Here is a tiny trained network, its code and every weight. The questions are about switching its units off for an input and a class, where a switched-off unit gives its printed mean instead of its output.

import numpy as np


def w(rows, s, z=0):
    codes = np.array(rows[::2]) - 128.0
    scale = np.full(codes.shape[1], s)
    scale[-1] = z or s
    return codes * scale


def norm(h):
    return h / np.sqrt((h * h).mean(-1, keepdims=True) + 1e-5)


def f(y):
    return y / 2 * (1 + np.tanh(0.7978845608 * (y + 0.044715 * y**3)))


def log_softmax(a):
    a = a - a.max(-1, keepdims=True)
    return a - np.log(np.exp(a).sum(-1, keepdims=True))


def net(x, mask):
    res = np.array(x, float).reshape(1, 4) / 4 @ E
    u = 0
    for l in range(3):
        y = f(norm(res) @ A[l][:, :-1].T + A[l][:, -1])
        res = res + np.where(mask[u : u + 6], y, B[l][:, -1]) @ B[l][:, :-1]
        u += 6
    return log_softmax(norm(res)[-1] @ U[:, :-1].T + U[:, -1])


A, B = {}, {}
E = w([
[3,115,84,71,119,210],'x0',
[173,42,195,74,104,101],'x1',
[44,98,139,87,86,117],'x2',
[141,155,184,53,44,58],'x3',
],0.0055)
A[0] = w([
[85,184,81,85,139,110,142],'L0N1',
[235,66,147,96,41,158,251],'L0N2',
[21,117,144,109,103,125,7],'L0N3',
[253,192,237,188,74,191,179],'L0N4',
[62,164,52,112,188,92,93],'L0N5',
[109,198,102,119,152,168,31],'L0N6',
],0.0054,0.0026)
B[0] = w([
[93,51,138,165,74,148,162],'L0N1',
[135,133,27,106,159,63,254],'L0N2',
[107,121,94,56,91,137,148],'L0N3',
[30,184,82,160,152,117,241],'L0N4',
[76,153,148,119,93,255,157],'L0N5',
[142,111,76,140,155,232,131],'L0N6',
],0.0082,0.0038)
A[1] = w([
[72,70,132,141,151,109,5],'L1N1',
[125,209,161,159,96,38,172],'L1N2',
[163,117,177,140,82,90,118],'L1N3',
[25,199,98,255,59,27,123],'L1N4',
[132,150,39,133,224,191,131],'L1N5',
[9,86,117,113,36,145,13],'L1N6',
],0.0059,0.0026)
B[1] = w([
[90,114,111,118,183,107,113],'L1N1',
[131,141,47,80,253,138,218],'L1N2',
[124,160,75,174,212,136,126],'L1N3',
[184,42,77,148,141,124,254],'L1N4',
[189,183,143,156,94,82,219],'L1N5',
[52,133,144,59,187,183,203],'L1N6',
],0.0073,0.0042)
A[2] = w([
[154,45,126,105,124,37,253],'L2N1',
[133,143,71,67,67,182,248],'L2N2',
[161,148,117,171,107,106,57],'L2N3',
[96,254,66,125,165,50,221],'L2N4',
[178,83,141,99,82,80,3],'L2N5',
[209,107,143,129,132,39,98],'L2N6',
],0.0088,0.0026)
B[2] = w([
[195,140,139,131,167,56,231],'L2N1',
[130,81,120,172,177,113,195],'L2N2',
[61,98,99,180,88,127,142],'L2N3',
[124,69,162,199,167,86,255],'L2N4',
[131,71,140,153,172,106,131],'L2N5',
[134,92,2,148,162,144,209],'L2N6',
],0.0091,0.0076)
U = w([
[173,177,155,123,79,163,3],'0',
[134,189,103,254,128,199,62],'1',
[186,213,139,79,93,130,3],'2',
[187,122,37,210,219,81,253],'3',
[11,120,106,62,139,241,183],'4',
[169,150,151,51,81,136,30],'5',
[176,250,162,96,74,169,3],'6',
],0.0065,0.0026)

Each question gives the input, the list of numbers given to net, and the class t.
The units are the neurons (one row each of A and B). Each row of codes is followed by its name. A weight is (code - 128) times the scale printed after its matrix; where a second scale follows, it is the last column's (A, B and U).
mask holds one flag per neuron, layer by layer. A switched-off neuron (its flag False) gives its mean, the last column of its row in B, instead of its output. The means were averaged over made-up inputs and are rounded, as every weight is.
A unit's drop is (log p(t) with every unit on - log p(t) with that unit switched off) / (log p(t) with every unit on - log p(t) with every unit switched off).
most important unit: the unit with the biggest drop
k most important neurons: the k neurons with the biggest drops, biggest first
k most important neurons of layer l: the k neurons of layer l with the biggest drops, biggest first
drop when u is switched off: that unit's drop, to one decimal
input [3,2,0,-8], class 1: most important unit -> L1N5
input [-3,-6,1,-2], class 1: 2 most important neurons -> L0N2, L0N5
input [8,4,-8,-6], class 1: 4 most important neurons of layer 1 -> L1N5, L1N2, L1N6, L1N4
input [1,0,4,-6], class 4: 3 most important neurons -> L0N2, L2N4, L2N1
input [2,-7,-5,-1], class 1: 2 most important neurons of layer 1 -> L1N2, L1N5
input [-6,-5,7,-5], class 1: 2 most important neurons -> L0N5, L0N2
input [5,1,-7,-8], class 1: 2 most important neurons of layer 2 -> L2N1, L2N6
input [-6,-8,2,-6], class 1: 2 most important neurons -> L0N2, L2N1
input [-1,-8,-3,-5], class 1: drop when L1N2 is switched off -> 0.1
input [3,-4,4,6], class 4: drop when L2N2 is switched off -> 0.0
input [-2,-7,-4,0], class 1: drop when L2N1 is switched off -> 0.3
input [6,3,1,4], class 4: drop when L1N6 is switched off -> 0.3
